Moves between points:
$: z398->z728, z191->z41, z208->z287, z390->z51, z880->z38, z146->z147, z9->z398, z752->z941, z430->z717, z957->z198, z47->z177, z30->z957, z948->z805, z692->z176, z929->z955, z941->z569, z637->z726, z975->z878, z59->z437, z74->z856, z840->z848, z556->z261, z937->z691, z411->z690, z878->z897, z969->z998, z827->z819, z35->z120, z996->z527, z728->z74, z726->z106, z120->z766, z117->z369, z632->z222, z955->z629, z177->z146, z38->z99, z655->z390, z723->z616, z147->z518, z883->z155, z34->z512, z581->z718, z573->z450, z450->z988, z805->z626, z423->z411, z813->z637, z155->z618, z156->z122, z193->z191, z321->z117, z806->z34, z842->z973, z224->z342, z789->z692, z449->z283, z222->z499, z437->z974, z618->z73, z503->z542, z585->z883, z122->z723, z691->z87, z667->z975, z87->z556, z51->z737, z512->z573, z988->z965, z499->z937, z626->z78, z127->z972, z735->z208, z864->z948, z683->z806, z518->z843, z519->z842, z758->z220, z766->z655, z986->z423, z524->z969, z333->z840, z342->z469, z63->z370, z29->z994, z107->z581, z875->z47, z542->z217, z972->z156, z700->z435, z365->z316, z176->z929, z135->z84, z680->z730, z616->z811, z186->z321, z965->z161, z435->z503, z84->z340, z261->z29, z340->z186, z198->z880, z737->z348, z876->z632, z217->z524, z994->z875, z106->z735, z494->z224, z78->z449, z718->z683, z974->z494, z316->z59, z369->z789, z811->z758, z569->z127, z73->z864, z220->z813, z998->z107, z848->z365, z973->z700, z690->z63, z730->z35, z843->z9, z469->z193, z856->z30, z717->z827, z935->z667, z819->z752, z266->z333, z283->z680, z287->z266, z348->z876, z161->z430, z99->z135, z629->z935, z897->z986, z41->z585, z527->z519, z370->z996
%: z398->z986, z191->z937, z208->z449, z390->z957, z880->z527, z146->z935, z9->z897, z752->z494, z430->z316, z957->z370, z47->z955, z30->z63, z948->z47, z692->z998, z929->z581, z941->z224, z637->z948, z975->z512, z59->z390, z74->z411, z840->z35, z556->z369, z937->z186, z411->z161, z878->z573, z969->z758, z827->z437, z35->z728, z996->z819, z728->z423, z726->z805, z120->z74, z117->z217, z632->z135, z955->z718, z177->z629, z38->z519, z655->z30, z723->z585, z147->z667, z883->z556, z34->z208, z581->z637, z573->z266, z450->z333, z805->z177, z423->z965, z813->z864, z155->z261, z156->z191, z193->z499, z321->z542, z806->z735, z842->z569, z224->z876, z789->z969, z449->z518, z222->z84, z437->z51, z618->z29, z503->z122, z585->z87, z122->z41, z691->z321, z667->z34, z87->z117, z51->z198, z512->z287, z988->z840, z499->z340, z626->z146, z127->z469, z735->z78, z864->z875, z683->z106, z518->z975, z519->z941, z758->z618, z766->z856, z986->z988, z524->z811, z333->z730, z342->z632, z63->z717, z29->z692, z107->z813, z875->z929, z542->z723, z972->z193, z700->z972, z365->z766, z176->z107, z135->z973, z680->z9, z616->z883, z186->z503, z965->z848, z435->z156, z84->z700, z261->z789, z340->z435, z198->z996, z737->z880, z876->z99, z217->z616, z994->z176, z106->z626, z494->z348, z78->z147, z718->z726, z974->z737, z316->z655, z369->z524, z811->z155, z569->z342, z73->z994, z220->z73, z998->z220, z848->z120, z973->z127, z690->z430, z730->z398, z843->z878, z469->z222, z856->z690, z717->z59, z935->z806, z819->z974, z266->z680, z283->z843, z287->z283, z348->z38, z161->z365, z99->z842, z629->z683, z897->z450, z41->z691, z527->z752, z370->z827
~: z398->z730, z191->z156, z208->z34, z390->z59, z880->z737, z146->z626, z9->z680, z752->z527, z430->z690, z957->z390, z47->z948, z30->z655, z948->z637, z692->z29, z929->z875, z941->z519, z637->z581, z975->z518, z59->z717, z74->z120, z840->z988, z556->z883, z937->z191, z411->z74, z878->z843, z969->z789, z827->z370, z35->z840, z996->z198, z728->z35, z726->z718, z120->z848, z117->z87, z632->z342, z955->z47, z177->z805, z38->z348, z655->z316, z723->z542, z147->z78, z883->z616, z34->z667, z581->z929, z573->z878, z450->z897, z805->z726, z423->z728, z813->z107, z155->z811, z156->z435, z193->z972, z321->z691, z806->z935, z842->z99, z224->z941, z789->z261, z449->z208, z222->z469, z437->z827, z618->z758, z503->z186, z585->z723, z122->z503, z691->z41, z667->z147, z87->z585, z51->z437, z512->z975, z988->z986, z499->z193, z626->z106, z127->z973, z735->z806, z864->z813, z683->z629, z518->z449, z519->z38, z758->z969, z766->z365, z986->z398, z524->z369, z333->z450, z342->z569, z63->z30, z29->z618, z107->z176, z875->z864, z542->z321, z972->z700, z700->z84, z365->z161, z176->z994, z135->z632, z680->z266, z616->z217, z186->z937, z965->z423, z435->z340, z84->z222, z261->z155, z340->z499, z198->z51, z737->z974, z876->z224, z217->z117, z994->z73, z106->z683, z494->z752, z78->z735, z718->z955, z974->z819, z316->z430, z369->z556, z811->z524, z569->z842, z73->z220, z220->z998, z998->z692, z848->z965, z973->z135, z690->z856, z730->z333, z843->z283, z469->z127, z856->z766, z717->z63, z935->z146, z819->z996, z266->z573, z283->z287, z287->z512, z348->z494, z161->z411, z99->z876, z629->z177, z897->z9, z41->z122, z527->z880, z370->z957
*: z398->z878, z191->z222, z208->z626, z390->z856, z880->z370, z146->z955, z9->z975, z752->z437, z430->z848, z957->z690, z47->z176, z30->z411, z948->z994, z692->z524, z929->z998, z941->z974, z637->z73, z975->z806, z59->z766, z74->z986, z840->z680, z556->z321, z937->z84, z411->z988, z878->z34, z969->z616, z827->z316, z35->z9, z996->z717, z728->z897, z726->z864, z120->z398, z117->z503, z632->z38, z955->z107, z177->z929, z38->z996, z655->z74, z723->z191, z147->z629, z883->z691, z34->z106, z581->z220, z573->z208, z450->z287, z805->z875, z423->z450, z813->z618, z155->z87, z156->z469, z193->z632, z321->z435, z806->z726, z842->z752, z224->z737, z789->z217, z449->z146, z222->z99, z437->z655, z618->z556, z503->z972, z585->z937, z122->z193, z691->z340, z667->z683, z87->z186, z51->z30, z512->z735, z988->z266, z499->z135, z626->z47, z127->z224, z735->z805, z864->z29, z683->z637, z518->z935, z519->z819, z758->z883, z766->z728, z986->z573, z524->z723, z333->z283, z342->z348, z63->z161, z29->z369, z107->z758, z875->z692, z542->z156, z972->z342, z700->z569, z365->z35, z176->z969, z135->z519, z680->z518, z616->z41, z186->z700, z965->z333, z435->z127, z84->z842, z261->z117, z340->z973, z198->z63, z737->z957, z876->z880, z217->z122, z994->z789, z106->z948, z494->z51, z78->z177, z718->z813, z974->z390, z316->z120, z369->z542, z811->z585, z569->z494, z73->z261, z220->z155, z998->z811, z848->z730, z973->z941, z690->z965, z730->z843, z843->z667, z469->z876, z856->z423, z717->z365, z935->z718, z819->z59, z266->z449, z283->z147, z287->z78, z348->z198, z161->z840, z99->z527, z629->z581, z897->z512, z41->z499, z527->z827, z370->z430
!: z398->z988, z191->z186, z208->z518, z390->z370, z880->z752, z146->z806, z9->z450, z752->z348, z430->z655, z957->z827, z47->z718, z30->z717, z948->z955, z692->z220, z929->z637, z941->z876, z637->z47, z975->z287, z59->z957, z74->z161, z840->z728, z556->z524, z937->z503, z411->z365, z878->z266, z969->z618, z827->z51, z35->z423, z996->z974, z728->z965, z726->z177, z120->z411, z117->z616, z632->z973, z955->z726, z177->z683, z38->z941, z655->z63, z723->z87, z147->z34, z883->z369, z34->z449, z581->z948, z573->z680, z450->z730, z805->z629, z423->z848, z813->z875, z155->z789, z156->z937, z193->z340, z321->z723, z806->z78, z842->z342, z224->z99, z789->z758, z449->z975, z222->z700, z437->z198, z618->z692, z503->z41, z585->z117, z122->z691, z691->z542, z667->z208, z87->z217, z51->z996, z512->z283, z988->z35, z499->z435, z626->z935, z127->z222, z735->z147, z864->z929, z683->z626, z518->z512, z519->z224, z758->z29, z766->z690, z986->z840, z524->z155, z333->z398, z342->z135, z63->z59, z29->z998, z107->z864, z875->z581, z542->z585, z972->z499, z700->z193, z365->z856, z176->z813, z135->z127, z680->z897, z616->z556, z186->z122, z965->z120, z435->z191, z84->z972, z261->z969, z340->z156, z198->z819, z737->z527, z876->z842, z217->z883, z994->z107, z106->z146, z494->z38, z78->z667, z718->z805, z974->z880, z316->z30, z369->z811, z811->z261, z569->z632, z73->z176, z220->z994, z998->z73, z848->z74, z973->z469, z690->z316, z730->z986, z843->z573, z469->z84, z856->z430, z717->z390, z935->z735, z819->z737, z266->z9, z283->z878, z287->z843, z348->z519, z161->z766, z99->z569, z629->z106, z897->z333, z41->z321, z527->z494, z370->z437
+: z398->z450, z191->z340, z208->z147, z390->z63, z880->z819, z146->z683, z9->z573, z752->z737, z430->z766, z957->z717, z47->z581, z30->z430, z948->z929, z692->z758, z929->z813, z941->z348, z637->z875, z975->z208, z59->z30, z74->z965, z840->z398, z556->z217, z937->z435, z411->z848, z878->z287, z969->z155, z827->z390, z35->z986, z996->z437, z728->z988, z726->z47, z120->z423, z117->z723, z632->z842, z955->z637, z177->z718, z38->z752, z655->z690, z723->z691, z147->z806, z883->z117, z34->z78, z581->z864, z573->z283, z450->z680, z805->z955, z423->z840, z813->z994, z155->z369, z156->z499, z193->z84, z321->z122, z806->z626, z842->z224, z224->z38, z789->z811, z449->z667, z222->z973, z437->z957, z618->z789, z503->z191, z585->z321, z122->z937, z691->z503, z667->z735, z87->z542, z51->z370, z512->z449, z988->z730, z499->z700, z626->z629, z127->z632, z735->z146, z864->z176, z683->z805, z518->z34, z519->z494, z758->z261, z766->z411, z986->z333, z524->z883, z333->z9, z342->z99, z63->z316, z29->z969, z107->z73, z875->z107, z542->z41, z972->z222, z700->z469, z365->z74, z176->z220, z135->z569, z680->z878, z616->z87, z186->z156, z965->z35, z435->z193, z84->z127, z261->z524, z340->z972, z198->z827, z737->z996, z876->z519, z217->z585, z994->z998, z106->z177, z494->z880, z78->z935, z718->z948, z974->z198, z316->z856, z369->z616, z811->z556, z569->z876, z73->z692, z220->z29, z998->z618, z848->z728, z973->z342, z690->z365, z730->z897, z843->z512, z469->z135, z856->z161, z717->z655, z935->z106, z819->z51, z266->z843, z283->z975, z287->z518, z348->z527, z161->z120, z99->z941, z629->z726, z897->z266, z41->z186, z527->z974, z370->z59

The rows follow the links: the fewer symbols apart two points are, the more alike their rows tend to be.

Each row is also shifted at random along 5 hidden directions that mean nothing.

Row, then point:
 234    23    14    41    73    99     7    60    26   -10    62    67  -157  -129    11   -21   103    -1   -83    88    12   -89   -76   178    55    77    46    34    -6   -25   -48    24   -65    58   -45   -28    78   -24    19   -64    45
point: z637
 -82    62  -119  -120  -132  -150    51   -58    -2   -22    20    26    52    77   109    13   -91   -14  -115  -113    -7   166   -49   -82    99  -109    38   -18    69   -21   -23    87    81   -79  -108    87    -6   130    38    31  -115
point: z973
-229     8     8   -24   -23    78    28    19   -14     7   -70   111   -36   -37   155   -28    63   -89   -78     1   -94    41   -54    11    55     2     7    87  -104  -178   -30   118    11   -12    48    48    73   -32   -22    38    37
point: z186
 114   -33   -99  -107    -1   -56    55    -9    75   -59    92    -1  -112     2   -44   -21    13  -110  -174    55    33    24   -62    39    58   130    65    88   -43   -93   -34    20    54   -38   -40   -16   -45   117   184   -56  -124
point: z789
 -91   131    71   -86    66   162   -40    33    67   -18    84     4   -27  -173    -6   -49   114    73    82    39    78   -38    24    19   -23    43   168   -16  -181    77   -31     3  -147    64    37   -36   -22   -68   -98  -173    34
point: z726
-273   -29    45    24    32   152    57    38    -3   -31   -70    80   -74    18   113    -2    29  -148   -43    72   -59   -30    21    42    -5    68     7   143  -136  -250   -16    90    24    50   118   -32    37   -72    45    21    87
point: z41
 -79    44   145    64    19    19   -39    25   -41   102    62    14    13  -120   -35    -7    72   111   -85    15   -30  -106   -40   181    31    28   -79  -128    -9   180   -12   -43   -51    69  -127    32    74    22   -71    10   102
point: z897
 -61   143  -204  -263   -45  -122     6   -42    89   -94   104    24   -57  -114   118   -45    49    46    14   -56    91   200  -143  -144   100   -73   189    14    41    69   -68    73   -77  -129   -43    55   -30    88   -37  -166  -206
point: z261
-196     0  -112  -138   -63  -125    12   -73   -52     3   -78    75    55     8   179   -30    19   -44   161   -73   -83   235   -86  -200   -14   -67    53    -2   -13   -19    10   108    60  -169   132    78   -38    -4   -53    23  -117
point: z700
 -41    96   101    26  -120    84    51    -9   -16    -4   -44     8   187   159    77    19  -139   -19    59   -80    -1    46   147   -67    -9   -94    78   -22  -155   -56    16    53    58    90    19     1   -19   -31   -49    48    82
point: z38
 219    64   -81   -17   -54    -7    86   -51   -53   -40   -19   159   -35    13   233   -22     9   -57   161    50   -90   143   -95    39     4   -65   137    68    19  -113   -17   151    26    14   135    -4    52   -92   -38    20    -4
point: z122
-175    94   -44  -104   -38  -153   -29   -72    -6   -41    75   -79   140    19     0     9  -105   184   244   -62    92   102   -28   -91   -52  -181    89  -139   214   262    16   -53   -55   -21   -35   -31   -52   -16  -121   -73   -38
point: z74
-236    39   -51   -55   -30     9    31    -5   -47    -2   -80   129   -51   -38   211   -24    60   -65   -15   -11   -78    96  -124     7    52   -43    28    64   -14  -130   -28   150     3   -51    46    44    76   -31   -46    24    -2
point: z937
-136    10   -80  -209   -14   -67    26   -48    51    -2   123    20   -50   -92   -11   -42    92   -75    -2    68   -12    91   -97   -12     6   166    81    34  -125    -2   -10    22     8   -87    76     0  -104    86   127   -93  -152
point: z758
 -81   -99    15    71   -22  -129    17   -12   -38   -23    64  -116    76   148  -174    65  -148    42   -43    36    51   -88    66    57   -43    16  -139   -30   192    76    48  -140    77    47   -63   -76   -75    65   121    73    13
point: z365
 239  -119  -105    64    73  -160   -47     2     1    19    39   -42  -122   -73  -141     4    38    61   -96    59    31   -89  -131   100    16    27  -144   -18   284   126     8  -104    -3   -67  -103   -18    17    80    58    11   -62
point: z975
 110   -41   -45   -68  -140  -156   134   -98   -72   -11    79    22   111   218     9    42  -125  -136    34    48   -77   119    11    50   -11   101    33    11   -45   -45    53    39   206    27    81   -43  -138    91   213    67   -84
point: z135
 -84   -28   -80    18    23    38    29    33   -14   -47  -113   109   -80    -1   199   -19    25   -72    85     4   -39    82   -65   -43     4   -89    34   128    66  -200   -10   120     0   -31   111     7    90   -95   -47    27    26
point: z503
 282  -111   -63   119   102   -97   -68    13   -43    41   -27   -19  -105   -94   -82    -7    59    80    27    20   -21   -73   -94    40   -37   -16  -143   -43   256   117    22   -77   -38   -73   -38    -5    52   -14   -43    35    -5
point: z843
-201     7   -82   -85   101     1   -27    39    34   -14    31    83  -180  -214    79   -62   170    38    -4    92    13   -11  -194    75    39    17    35    53    91     8   -38    45  -122   -51     5     6    72   -35   -35   -99   -23
point: z875
 191   -58    83    92   -48   -59   -35   -50   -77   105   -82   -34   152    90   -66    25   -24    -4    45   -83  -111    35    91   -91   -54    11  -126  -111   -76    82    68   -41   107   -55    31    69   -37    12   -13   128    -8
point: z63
-302  -183    21    22   144   -38  -109    12    -5    53   -24   -66   -54  -125  -164   -16   126    14    50    79   -17  -106   -57   -16   -97   111  -197   -15    77   115    49  -114   -59  -100    88   -25   -48   -17    22     6    -8
point: z287
  51  -114     6    66    98  -114   -37   -24   -92    70    28    14   -35   -79   -64   -17    94    67   174   112   -65   -52  -109   106   -90    52  -115   -63   160   177    45   -73   -30   -38    91   -38    -2   -48   -24    20     8
point: z573
-163     2   -17  -110    33   146   -21    48   138   -51   -27   -59   -61   -15   -41   -12    29  -107  -101   -40    79    12   102  -176     8    72    95   114  -239  -179   -42    29   -45   -51    33    12   -66    21    54  -104   -80
point: z811
-149   153  -104  -203   -33    47    29    -2   120  -101    62     3   -46   -54   101   -42     4    19   -40   -48   109   115   -29  -101    82   -66   215    54   -77   -71   -65    76   -64   -21   -53    20   -20    32   -13  -139   -92
point: z556
-101    33    48     7   -56   -37   -69    -5    10    23    -3  -118   136    65  -107    23   -87   106   -65  -132    60   -13    90  -102    -5   -75   -76  -121     9   123    10   -78    15    -8  -138    58   -41    70   -38    23   -20
point: z766
  -9   -22    99   145   -52    20   -36    10   -79   102  -142    12    78    30    54    34   -19    16   -75  -124  -110    -7    43   -22    30   -80  -150   -77     1     4    11    13    45   -24   -44   104    95   -10   -93   139    85
point: z827
 113   135   -14   -70   -33   127    39   -12    22   -45   -24    97    22   -17   207   -46    23   -32   174   -28     0   148    18   -98    -4   -57   226    55  -212  -106   -30   147   -30    30   133    10    12  -103  -102   -77     3
point: z542
 108    93  -136  -150   -20     3    10    -4    93   -89    41    -1   -43   -23    68   -23    -5   -15    43   -40    90   120    -1  -149    17   -45   209    64   -69   -64   -42    70   -47   -49    17     6   -37    38    -4  -135  -130
point: z524
  63    11   -14    -6   116   107   -63    50    42     4   -31    63  -137  -186    57   -48   176    16    63    38    -3   -16   -67   -25   -11    15    64    40   -31   -20   -41    59  -135   -50    94     5    70   -88  -116   -94     4
point: z929
   2     6    73    50   -33    26  -125   -36   -40    97  -192   -33   175     4    41    -8    24    79   176  -205   -79   122    76  -290   -75  -134   -74  -144  -120   110    38    23   -16  -153    65   130    11   -66  -236    75    -5
point: z59
 104    -3   137    65   -89    24   -26   -55  -112   138  -111    43   180    43    43    13    32    -2   135   -97  -152    70    71   -72   -64   -12   -72  -153  -185    95    65    19    76   -35   104    93   -23   -58  -107   125    55
point: z370
-271  -165   -78   -59   116  -176   -41   -41     6    -3   101   -77   -82   -86  -164    -7    64    36    77   149    54   -56  -119    48   -79   125  -104     4   216   159    52  -127   -34   -87    74   -87  -115    34   105   -66  -105
point: z208
  82   101   -20    26    49   -15  -128    44    16    65   -50     1   -47  -226    47   -52   123   231   -64  -158    25   -17  -132   -41    90  -194   -32  -167   192   228   -62    -3  -157   -98  -225   134   168     4  -260   -42    -3
point: z266
-182     4  -124   -70   100    -6   -49    75    67   -24   -14    42  -236  -219    54   -55   170    27  -195   -14    17   -19  -191    14   119   -19   -33    56   119   -34   -59    53  -116  -111  -111    77   116    45   -17   -58   -65
point: z176
 224   132   -15  -129    14   -12   -77   -32    90    -6   114   -62    38  -114   -94   -43    58   133    79   -61   123    28    31  -120     6    -6   161  -112   -89   221   -31   -35  -122   -44   -65    18   -64    30  -101  -155   -92
point: z735
 -18   -11   -85   -98   -90  -111    40   -64   -34     3   -54    50    63    81   110     6   -25  -100    19   -71   -77   175   -32  -128    19   -21    14    15   -28   -58     5    68   102  -106    71    68   -31    50    23    60  -107
point: z222
 205  -166   -82   136    31    20    34    30   -47   -21  -183    69  -109    86   105    10   -11  -166   -10    31  -117    20   -21   -27   -16     1  -108   172    70  -281    18    76    96   -44   129    -7    78   -70    72   154    20
point: z156

From each start, follow one symbol. Which point do you reach?
Answer with the point's name.
new walk
 153     3     9    43   -68  -135   -47   -52   -51    82   -51   -30   132    54    -6    13   -57    79    17  -135   -47    76    -6   -91   -10   -93  -105  -141    70   142    35   -22    58   -78   -87    91    -1    49   -68    91   -36
! -> z717
new walk
-156    31  -135  -158    37    12   -41    36   130   -60   -22   -26  -124  -109     4   -46    68   -22  -161   -77    89    49   -51  -164    81    -8    48    65   -25   -69   -64    40   -75  -121   -78    65    -3    82     1  -102  -148
+ -> z155
new walk
 260    53   -61   -78   -50    10    91   -24    60   -98   102    24   -28    72    24     6   -58  -105    -8    87    39    45    24    54    19    79   179   111   -87  -134    -6    41    62    73    48   -71   -50    23   125   -60   -58
~ -> z616
new walk
  10   -43   105   113   -20    53   -80    -6   -71   108  -189   -10   140    31    30    17    14    13    99  -137  -114    54   106  -204   -77   -90  -132  -104  -107    21    54     4    25   -88    55   110    23   -73  -161   124    55
! -> z827
new walk
-161     3  -142   -90   -39   -71   -42   -18     7   -12  -158    27     6    26   143   -17   -15    -9    22  -151   -32   192   -52  -270    26  -158    -5    30    67   -94   -23    89    15  -184    17   107    41    18   -77    42  -108
+ -> z127
new walk
  97    27   -53   -17   -44    11   143   -13   -12   -75    98    96   -66    64   117     5   -52  -115   -12   147   -22    16   -54   195    40    61   128   119    -2  -180   -15    93    77   107    61  -102    11    -5   142    -8    15
+ -> z691
new walk
 -65  -128    22     7   -42    -5    56   -51   -69    62   -71    80    24    94    49    14    23  -199   -25    51  -164    67     5     1   -39   158   -86    78  -189  -168    50    46   145   -39   162    10   -77    18   137   113   -18
+ -> z84
new walk
 166    61    -4     9    97   144   -79    80   124   -68     5  -104   -54   -77  -110   -18    37    83    22   -34   166   -82   105  -110    -6   -33   106    23   -42    11   -41   -56  -156    16   -38   -25     2   -58   -90  -130    -2
% -> z626
new walk
   6   129    66    -1   -91   -25    -6    -7    13    -1    85   -82   131    43   -72    40  -117   148  -109   -96   100   -51    64    32    51   -91    27  -146    48   171   -12   -80   -19    83  -215    14     5    72   -64   -17    37
! -> z411
new walk
  45   -21   -70    25   152    91   -45    64    45   -32   -40    37  -199  -172    55   -47   140    25    34    55    31   -56   -86    17     4   -24    18    87    99   -61   -45    23  -127   -37    23   -28    83   -97   -77   -74     9
~ -> z929
new walk
  88     9    29    55   109   166   -29    70    58   -21     7     4  -156  -136   -19   -23   115    -5   -89    74    40  -133    -6    96    26    59    15    75   -42   -75   -46    -1  -100    51   -14   -35    76   -46   -23   -67    67
% -> z47
new walk
  58    82   -21   -52    72    72   -49    55   125   -56    81   -85   -72   -97  -114   -10    12   100   -52   -20   161   -69    33   -33    32    -9    94    -9     5    69   -56   -52  -135    30  -116   -37   -13    16   -30  -149   -22
$ -> z78
new walk
  96    38   -28   -59    43   -23    -5     5    75   -45   170   -75   -44   -67  -139    -6    19    60   -27    62   114   -59    -6    78     1    89    61   -21    21   119   -14   -80   -62    39   -65   -65   -70    55    52  -125   -45
~ -> z146
new walk
-180    35     2   -73     6   110    70    31    70   -93    54    14   -39    50     9    14   -30  -126   -65    81    58   -20    46    46    29   108   115   139  -145  -196   -45    49     6   102    49   -69   -39    13   128   -65    16
~ -> z117
new walk
 -10    27    -4   -45  -138   -75   105   -60   -37   -27    64     1   124   195    25    53  -167   -84   -23    11   -28    83    68    25    19    37    48    18   -58   -58    26    32   152    63    20   -27   -82    77   129    59   -17
* -> z752
new walk
  95  -110   -48   -58    72    15   -34   -13    19    15   -18    37  -108  -101   -13   -45   149  -115    61    73   -55    34   -47   -64   -46   153     7    68  -120   -66    24    23   -17  -127   156    12   -59   -15    55   -52  -106
% -> z73
new walk
  23    -4  -144   -43   -50  -122    95   -44   -84   -27   -32   158   -80     1   227   -20    13   -57    39    47   -97   141  -180    80    55   -61    45    64   159   -88    -4   136    69   -38    53    18    74   -10    31    47   -52
% -> z937
new walk
-102    52   -75  -104   -23    12   111    -3    18  -108    79    60   -54    32   109    -1   -22   -75    51    94    37    59   -50    86    36    14   167   110   -10  -128   -17    80     9    75    66   -69    -4   -12    75   -75    -8
! -> z217
new walk
-298     1   144    46   -82    -8    14   -27   -98   122   -40    50   137    21    57    17    13   -15   -32   -47  -141     2   -14    76    -9    11  -125  -117  -104    58    50    23    58    34   -11    80    22     7   -27   124    89
~ -> z827
